Below is a small trained network, with its code and all its weights. Each question gives an input and a class and asks what happens when units are switched off, that is, made to give their printed mean instead of their output.

import numpy as np


def w(rows, s, z=0):
    codes = np.array(rows[::2]) - 128.0
    scale = np.full(codes.shape[1], s)
    scale[-1] = z or s
    return codes * scale


def f(y):
    return np.maximum(y, 0)


def log_softmax(a):
    a = a - a.max(-1, keepdims=True)
    return a - np.log(np.exp(a).sum(-1, keepdims=True))


def net(x, mask):
    res = np.array(x, float).reshape(1, 6) / 4 @ E
    y = f(res @ A[0][:, :-1].T + A[0][:, -1])
    res = res + np.where(mask, y, B[0][:, -1]) @ B[0][:, :-1]
    return log_softmax(res[-1] @ U[:, :-1].T + U[:, -1])


A, B = {}, {}
E = w([
[15,120,120],'x0',
[116,114,147],'x1',
[50,169,119],'x2',
[99,140,2],'x3',
[123,39,112],'x4',
[52,156,103],'x5',
],0.0092)
A[0] = w([
[50,154,103,189],'neuron 1',
[30,198,87,71],'neuron 2',
[77,123,118,80],'neuron 3',
[134,93,41,69],'neuron 4',
[170,116,23,122],'neuron 5',
[154,66,195,27],'neuron 6',
[129,83,43,82],'neuron 7',
[6,39,195,252],'neuron 8',
],0.013,0.0037)
B[0] = w([
[77,154,128,208],'neuron 1',
[57,204,115,223],'neuron 2',
[122,153,108,161],'neuron 3',
[93,39,101,170],'neuron 4',
[26,115,192,187],'neuron 5',
[197,128,187,191],'neuron 6',
[125,48,77,172],'neuron 7',
[246,137,3,247],'neuron 8',
],0.021,0.011)
U = w([
[2,183,5,47],'0',
[154,96,66,254],'1',
[11,11,38,103],'2',
[2,143,25,109],'3',
[49,192,162,183],'4',
[166,96,197,59],'5',
],0.0066,0.0075)

Each question gives the input, the list of numbers given to net, and the class t.
The units are the neurons (one row each of A and B). Each row of codes is followed by its name. A weight is (code - 128) times the scale printed after its matrix; where a second scale follows, it is the last column's (A, B and U).
mask holds one flag per neuron, in row order. A switched-off neuron (its flag False) gives its mean, the last column of its row in B, instead of its output. The means were averaged over made-up inputs and are rounded, as every weight is.
A unit's drop is (log p(t) with every unit on - log p(t) with that unit switched off) / (log p(t) with every unit on - log p(t) with every unit switched off).
The circuit of an input: a set's keep is (log p(t) with only the set's units on - log p(t) with every unit switched off) / (log p(t) with every unit on - log p(t) with every unit switched off). Starting from all 8 units, units are removed one at a time, each time the one whose removal leaves the highest keep (on an exact tie, the one counted first), for as long as the keep stays at least 0.8.
circuit, biggest first: the units of the circuit, biggest drop first
unit that matters most: the unit with the biggest drop
top k neurons: the k neurons with the biggest drops, biggest first
drop of u: that unit's drop, to one decimal
input [-1,7,-6,-5,5,-1], class 5: unit that matters most : neuron 6
input [4,-6,-3,1,5,-5], class 2: top 3 neurons : [neuron 4; neuron 7; neuron 5]
input [-5,4,-2,1,8,-8], class 5: circuit, biggest first : [neuron 6; neuron 8]
input [-2,-2,1,-4,-1,1], class 5: circuit, biggest first : [neuron 8; neuron 2; neuron 1]
input [-8,4,1,7,-7,-8], class 4: top 3 neurons : [neuron 8; neuron 5; neuron 7]
input [-8,-6,1,-5,-2,-6], class 5: circuit, biggest first : [neuron 8; neuron 6]
input [2,6,4,0,-6,-5], class 4: top 4 neurons : [neuron 8; neuron 7; neuron 4; neuron 3]
input [5,-1,4,2,4,-8], class 1: top 2 neurons : [neuron 8; neuron 2]
input [5,-2,1,-1,4,0], class 1: top 2 neurons : [neuron 8; neuron 5]
input [-2,-3,2,1,-4,-8], class 4: top 4 neurons : [neuron 8; neuron 7; neuron 4; neuron 6]
input [-1,-7,-3,-4,-6,-5], class 5: top 2 neurons : [neuron 8; neuron 2]
input [0,-7,-8,0,5,-3], class 2: top 2 neurons : [neuron 8; neuron 5]
input [8,-2,-7,-7,-4,3], class 1: drop of neuron 8 : 0.2
input [-8,4,-6,-1,5,-2], class 5: drop of neuron 6 : 0.1
input [6,3,1,-6,-2,-1], class 1: drop of neuron 4 : 0.0
input [-4,7,0,-5,6,-2], class 5: circuit, biggest first : [neuron 6]
input [6,-7,-7,-3,7,5], class 1: drop of neuron 8 : 0.2
